Here is a tiny trained network, its code and every weight. The questions are about switching its units off for an input and a target symbol, where a switched-off unit gives its printed mean instead of its output.

import numpy as np


def w(rows, s, z=0):
    codes = np.array(rows[::2]) - 128.0
    scale = np.full(codes.shape[1], s)
    scale[-1] = z or s
    return codes * scale


def f(y):
    return np.maximum(y, 0)


def softmax(a):
    e = np.exp(a - a.max(-1, keepdims=True))
    return e / e.sum(-1, keepdims=True)


def log_softmax(a):
    a = a - a.max(-1, keepdims=True)
    return a - np.log(np.exp(a).sum(-1, keepdims=True))


def net(x, mask):
    ids = ['ΔΘΞΣΦΩζηλπτψ'.index(c) for c in x.split()]
    T = len(ids)
    res = E[ids] + P[:T]
    r = res
    for j in range(2):
        rows = slice(3 * j, 3 * j + 3)
        q, k, v = (r @ M[0][rows].T for M in (Q, K, V))
        z = softmax(np.where(np.tri(T) > 0, q @ k.T / 3**0.5, -1e9)) @ v
        o = O[0][rows]
        res = res + np.where(mask[j], z, o[:, -1]) @ o[:, :-1]
    y = f(res @ A[0][:, :-1].T + A[0][:, -1])
    res = res + np.where(mask[2:6], y, B[0][:, -1]) @ B[0][:, :-1]
    return log_softmax(res[-1] @ U[:, :-1].T + U[:, -1])


Q, K, V, O, A, B = {}, {}, {}, {}, {}, {}
E = w([
[106,82,164],'Δ',
[163,149,134],'Θ',
[132,121,123],'Ξ',
[72,94,84],'Σ',
[165,80,78],'Φ',
[7,127,161],'Ω',
[116,115,121],'ζ',
[167,136,17],'η',
[109,196,104],'λ',
[219,115,177],'π',
[139,122,130],'τ',
[119,123,178],'ψ',
],0.018)
P = w([
[18,9,203],'0',
[5,14,147],'1',
[2,14,127],'2',
[6,19,121],'3',
[5,23,122],'4',
[10,27,105],'5',
[18,24,149],'6',
],0.0036)
Q[0] = w([
[116,80,33],'h0',
[213,226,133],'h0',
[139,13,175],'h0',
[231,254,170],'h1',
[63,136,208],'h1',
[56,168,140],'h1',
],0.011)
K[0] = w([
[144,110,74],'h0',
[128,6,119],'h0',
[197,179,188],'h0',
[198,137,250],'h1',
[89,194,112],'h1',
[39,151,173],'h1',
],0.011)
V[0] = w([
[97,73,122],'h0',
[166,66,165],'h0',
[93,61,116],'h0',
[162,43,158],'h1',
[129,155,206],'h1',
[46,101,254],'h1',
],0.0082)
O[0] = w([
[119,140,100,234],'h0',
[236,61,146,88],'h0',
[78,74,101,254],'h0',
[232,34,173,130],'h1',
[100,158,182,3],'h1',
[2,100,243,242],'h1',
],0.007,0.0021)
A[0] = w([
[196,1,133,155],'n0',
[165,168,59,9],'n1',
[109,86,113,180],'n2',
[122,139,145,254],'n3',
],0.0095,0.0062)
B[0] = w([
[114,34,94,253],'n0',
[156,130,223,158],'n1',
[81,246,106,241],'n2',
[255,203,196,247],'n3',
],0.0091,0.0063)
U = w([
[71,34,163,80],'Δ',
[220,144,173,120],'Θ',
[132,95,127,117],'Ξ',
[2,99,32,76],'Σ',
[116,45,72,128],'Φ',
[37,116,178,2],'Ω',
[103,92,125,82],'ζ',
[202,142,35,170],'η',
[152,239,135,252],'λ',
[185,46,169,107],'π',
[133,91,143,127],'τ',
[157,117,232,61],'ψ',
],0.0097,0.0069)

Each question gives the input, a string of symbols that net reads in full, and the target symbol t.
The units are the heads (3 rows each of Q, K, V and O) and the neurons (one row each of A and B). Each row of codes is followed by its name. A weight is (code - 128) times the scale printed after its matrix; where a second scale follows, it is the last column's (O, A, B and U).
mask holds one flag per unit, heads first, then neurons. A switched-off unit (its flag False) gives its mean, the last column of its rows in O or B, instead of its output. The means were averaged over made-up inputs and are rounded, as every weight is.
A unit's drop is (log p(t) with every unit on - log p(t) with that unit switched off) / (log p(t) with every unit on - log p(t) with every unit switched off).
The circuit of an input: a set's keep is (log p(t) with only the set's units on - log p(t) with every unit switched off) / (log p(t) with every unit on - log p(t) with every unit switched off). Starting from all 6 units, units are removed one at a time, each time the one whose removal leaves the highest keep (on an exact tie, the one counted first), for as long as the keep stays at least 0.8.
circuit, biggest first: the units of the circuit, biggest drop first
which heads matter: for each layer, one digit per head in row order, 1 if its drop is at least 0.15 and else 0, layers parted by /
drop of u: that unit's drop, to one decimal
input λ Ξ Ω π Ω Δ Δ, target Ω: circuit, biggest first	h1
input λ Δ Δ ψ λ Δ, target λ: which heads matter	11
input λ Δ ζ, target λ: circuit, biggest first	n0, h0
input Ω Ξ Φ, target Φ: which heads matter	01
input Θ ψ π, target π: which heads matter	11
input λ Ξ Θ Φ Δ Ω, target Ω: which heads matter	01
input Θ Θ τ η Φ Δ, target Φ: circuit, biggest first	h1, n0, n3
input Θ λ ψ, target λ: circuit, biggest first	n0, h1
input Δ η Ω π, target π: circuit, biggest first	n0, h1, h0
input λ λ Ξ, target λ: circuit, biggest first	n0, h1
input λ ζ η τ, target η: drop of h1	1.0
input Φ η Θ, target η: drop of h1	0.9
input ζ ψ η Ξ, target η: drop of h1	0.9
input η η Ξ, target η: drop of h1	1.0
